Below are the code and all the weights of a small trained network. Each question names an input and a target symbol and asks about switching units off, where a switched-off unit gives its printed mean instead of its output.

import numpy as np


def w(rows, s, z=0):
    codes = np.array(rows[::2]) - 128.0
    scale = np.full(codes.shape[1], s)
    scale[-1] = z or s
    return codes * scale


def f(y):
    return y / 2 * (1 + np.tanh(0.7978845608 * (y + 0.044715 * y**3)))


def softmax(a):
    e = np.exp(a - a.max(-1, keepdims=True))
    return e / e.sum(-1, keepdims=True)


def log_softmax(a):
    a = a - a.max(-1, keepdims=True)
    return a - np.log(np.exp(a).sum(-1, keepdims=True))


def net(x, mask):
    ids = ['ΓΘΛΨβδζηξπστφω'.index(c) for c in x.split()]
    T = len(ids)
    res = E[ids] + P[:T]
    u = 0
    for l in range(2):
        q, k, v = (res @ M[l].T for M in (Q, K, V))
        z = softmax(np.where(np.tri(T) > 0, q @ k.T / 3**0.5, -1e9)) @ v
        res = res + np.where(mask[u], z, O[l][:, -1]) @ O[l][:, :-1]
        u += 1
        y = f(res @ A[l][:, :-1].T + A[l][:, -1])
        res = res + np.where(mask[u : u + 12], y, B[l][:, -1]) @ B[l][:, :-1]
        u += 12
    return log_softmax(res[-1] @ U[:, :-1].T + U[:, -1])


Q, K, V, O, A, B = {}, {}, {}, {}, {}, {}
E = w([
[107,142,146,142],'Γ',
[116,135,123,111],'Θ',
[117,182,142,141],'Λ',
[128,97,125,174],'Ψ',
[177,122,176,160],'β',
[148,125,131,178],'δ',
[162,138,220,237],'ζ',
[149,202,64,74],'η',
[62,111,109,78],'ξ',
[3,164,172,169],'π',
[140,100,91,67],'σ',
[102,121,117,138],'τ',
[59,143,141,80],'φ',
[135,96,122,139],'ω',
],0.017)
P = w([
[49,33,190,10],'0',
[83,157,57,165],'1',
[220,148,203,96],'2',
[131,94,53,177],'3',
[224,168,212,90],'4',
[116,89,71,173],'5',
[245,184,216,88],'6',
[104,83,83,167],'7',
[233,207,210,82],'8',
[99,70,99,169],'9',
[237,236,207,74],'10',
[92,64,104,166],'11',
[220,186,219,77],'12',
],0.012)
Q[0] = w([
[183,64,86,123],'0.h1',
[227,148,148,10],'0.h1',
[218,44,166,76],'0.h1',
],0.012)
K[0] = w([
[168,86,116,131],'0.h1',
[106,83,183,70],'0.h1',
[104,5,108,122],'0.h1',
],0.018)
V[0] = w([
[59,254,127,147],'0.h1',
[140,135,133,160],'0.h1',
[117,3,158,69],'0.h1',
],0.011)
O[0] = w([
[148,14,168,144,131],'0.h1',
[142,226,165,208,52],'0.h1',
[26,254,137,126,253],'0.h1',
],0.0085,0.0065)
A[0] = w([
[82,153,148,143,1],'0.n1',
[189,32,178,118,178],'0.n2',
[61,84,2,171,109],'0.n3',
[158,149,208,170,234],'0.n4',
[212,126,154,103,206],'0.n5',
[90,133,241,119,49],'0.n6',
[190,122,41,140,222],'0.n7',
[180,114,144,78,96],'0.n8',
[108,215,171,142,14],'0.n9',
[114,155,235,214,207],'0.n10',
[87,152,76,143,89],'0.n11',
[138,122,126,181,137],'0.n12',
],0.0091,0.0074)
B[0] = w([
[24,95,175,137,147],'0.n1',
[156,233,119,121,253],'0.n2',
[254,73,199,96,190],'0.n3',
[37,206,150,135,174],'0.n4',
[60,178,50,92,198],'0.n5',
[33,121,31,141,153],'0.n6',
[88,177,219,134,225],'0.n7',
[108,52,208,110,143],'0.n8',
[77,69,150,144,247],'0.n9',
[242,105,100,31,171],'0.n10',
[152,32,174,85,177],'0.n11',
[126,140,153,193,135],'0.n12',
],0.0087,0.0083)
Q[1] = w([
[157,102,246,69],'1.h1',
[185,82,234,201],'1.h1',
[94,193,143,163],'1.h1',
],0.013)
K[1] = w([
[207,84,24,111],'1.h1',
[178,169,247,206],'1.h1',
[144,133,120,169],'1.h1',
],0.011)
V[1] = w([
[132,123,122,179],'1.h1',
[37,98,44,201],'1.h1',
[145,110,2,148],'1.h1',
],0.013)
O[1] = w([
[172,145,147,159,18],'1.h1',
[104,151,221,141,92],'1.h1',
[255,139,189,4,3],'1.h1',
],0.0099,0.013)
A[1] = w([
[170,179,86,150,67],'1.n1',
[185,150,144,204,71],'1.n2',
[246,43,155,228,5],'1.n3',
[121,143,91,175,157],'1.n4',
[74,148,130,166,104],'1.n5',
[122,190,201,77,140],'1.n6',
[102,121,232,151,14],'1.n7',
[85,142,137,136,3],'1.n8',
[63,131,173,29,194],'1.n9',
[112,113,106,54,72],'1.n10',
[96,182,109,143,132],'1.n11',
[48,112,150,110,156],'1.n12',
],0.012,0.014)
B[1] = w([
[145,115,203,73,141],'1.n1',
[55,120,163,145,131],'1.n2',
[26,114,156,6,132],'1.n3',
[138,138,184,161,169],'1.n4',
[114,168,157,70,201],'1.n5',
[137,32,120,149,180],'1.n6',
[59,136,20,159,173],'1.n7',
[88,143,104,128,167],'1.n8',
[191,119,151,167,254],'1.n9',
[41,178,61,135,145],'1.n10',
[118,131,138,76,199],'1.n11',
[189,121,135,124,245],'1.n12',
],0.014,0.031)
U = w([
[133,120,157,193,191],'Γ',
[234,88,155,185,117],'Θ',
[149,164,159,130,202],'Λ',
[1,131,112,125,24],'Ψ',
[84,241,107,8,35],'β',
[108,124,171,157,129],'δ',
[213,183,174,72,1],'ζ',
[244,197,72,29,229],'η',
[143,13,120,95,159],'ξ',
[165,66,163,14,9],'π',
[72,142,74,107,213],'σ',
[109,53,164,129,149],'τ',
[188,67,99,231,77],'φ',
[71,61,124,227,46],'ω',
],0.01,0.0064)

Each question gives the input, a string of symbols that net reads in full, and the target symbol t.
The units are the heads (3 rows each of Q, K, V and O) and the neurons (one row each of A and B). Each row of codes is followed by its name. A weight is (code - 128) times the scale printed after its matrix; where a second scale follows, it is the last column's (O, A, B and U).
mask holds one flag per unit, layer by layer, with each layer's heads first. A switched-off unit (its flag False) gives its mean, the last column of its rows in O or B, instead of its output. The means were averaged over made-up inputs and are rounded, as every weight is.
A unit's drop is (log p(t) with every unit on - log p(t) with that unit switched off) / (log p(t) with every unit on - log p(t) with every unit switched off).
The circuit of an input: a set's keep is (log p(t) with only the set's units on - log p(t) with every unit switched off) / (log p(t) with every unit on - log p(t) with every unit switched off). Starting from the 12 units with the biggest drops (on a tie, the unit counted first), units are removed one at a time, each time the one whose removal leaves the highest keep (on an exact tie, the one counted first), for as long as the keep stays at least 0.8.
circuit, biggest first: the units of the circuit, biggest drop first
most important unit: the unit with the biggest drop
k most important neurons: the k neurons with the biggest drops, biggest first
top k neurons in layer l: the k neurons of layer l with the biggest drops, biggest first
input σ ξ η η σ η η η σ Θ τ, target β: circuit, biggest first => (0.h1)
input η ξ η ξ π η η σ π η ω, target η: circuit, biggest first => (1.h1, 0.n9)
input σ ζ η η η φ, target φ: circuit, biggest first => (1.n5, 0.h1)
input Γ η β δ η σ π δ β Θ σ Λ η, target ξ: 3 most important neurons => (0.n6, 1.n6, 1.n7)
input π η π Λ η φ σ σ ξ ξ η η, target η: circuit, biggest first => (0.n2, 1.h1, 0.h1)
input ξ ξ Λ β ξ Λ φ η β φ Γ, target Ψ: top 2 neurons in layer 0 => (0.n6, 0.n1)
input φ η ξ σ σ φ σ Θ η σ σ φ η, target ω: 2 most important neurons => (0.n6, 1.n7)
input ξ η η Γ η Λ σ ξ η Ψ, target Ψ: 4 most important neurons => (1.n9, 0.n7, 1.n12, 1.n3)
input ξ σ ξ σ η Θ ξ σ η η π, target Ψ: 4 most important neurons => (0.n7, 0.n3, 0.n6, 0.n5)
input φ Γ ξ φ Θ η σ σ σ, target ω: top 4 neurons in layer 1 => (1.n7, 1.n6, 1.n9, 1.n12)
input σ σ Λ η φ η ξ η Ψ, target β: 4 most important neurons => (0.n7, 0.n3, 1.n5, 0.n6)
input ξ Ψ η σ η β σ σ β Θ ω π η, target Ψ: 4 most important neurons => (0.n6, 1.n7, 1.n5, 1.n6)
input Λ η β φ Ψ η η, target Θ: 3 most important neurons => (0.n6, 1.n6, 1.n9)
input ξ ω η Ψ η η ξ σ, target σ: 2 most important neurons => (0.n7, 1.n9)
input φ η η β η β η β σ Θ ξ ξ ζ, target ω: most important unit => 1.h1
input η Γ σ, target η: 2 most important neurons => (0.n5, 1.n7)
input σ η Γ ξ, target ξ: 2 most important neurons => (0.n7, 1.n5)
input ξ η ζ σ τ Λ η η η, target Ψ: 3 most important neurons => (0.n7, 0.n6, 1.n7)
input η σ η Γ ξ η Γ, target η: top 3 neurons in layer 0 => (0.n5, 0.n6, 0.n7)
input σ η η, target β: most important neuron => (0.n7)
input σ δ ω ζ Γ σ Λ, target β: 3 most important neurons => (1.n5, 0.n6, 0.n3)
input ξ η η Ψ σ η β ξ η σ Λ, target Ψ: 2 most important neurons => (0.n7, 0.n6)
input σ β ω Γ ζ φ Γ η η σ η σ, target η: circuit, biggest first => (0.n3, 1.n6)
input σ β η ξ, target ξ: 3 most important neurons => (1.n9, 0.n3, 1.n5)
input φ Λ φ Γ ξ η η η Γ Γ β σ φ, target ω: top 4 neurons in layer 1 => (1.n7, 1.n9, 1.n6, 1.n12)
input φ Ψ φ η ξ, target ω: top 4 neurons in layer 0 => (0.n6, 0.n7, 0.n1, 0.n2)
input π η Θ Θ η η ξ η η Θ η η, target η: circuit, biggest first => (1.h1)
input η ξ Ψ φ ξ, target η: circuit, biggest first => (0.n7, 1.h1, 0.n9)
input Λ η σ Ψ Θ, target Θ: top 3 neurons in layer 0 => (0.n7, 0.n6, 0.n3)
input η ξ Θ η σ η η η η η δ Λ Γ, target η: top 4 neurons in layer 0 => (0.n6, 0.n5, 0.n7, 0.n9)
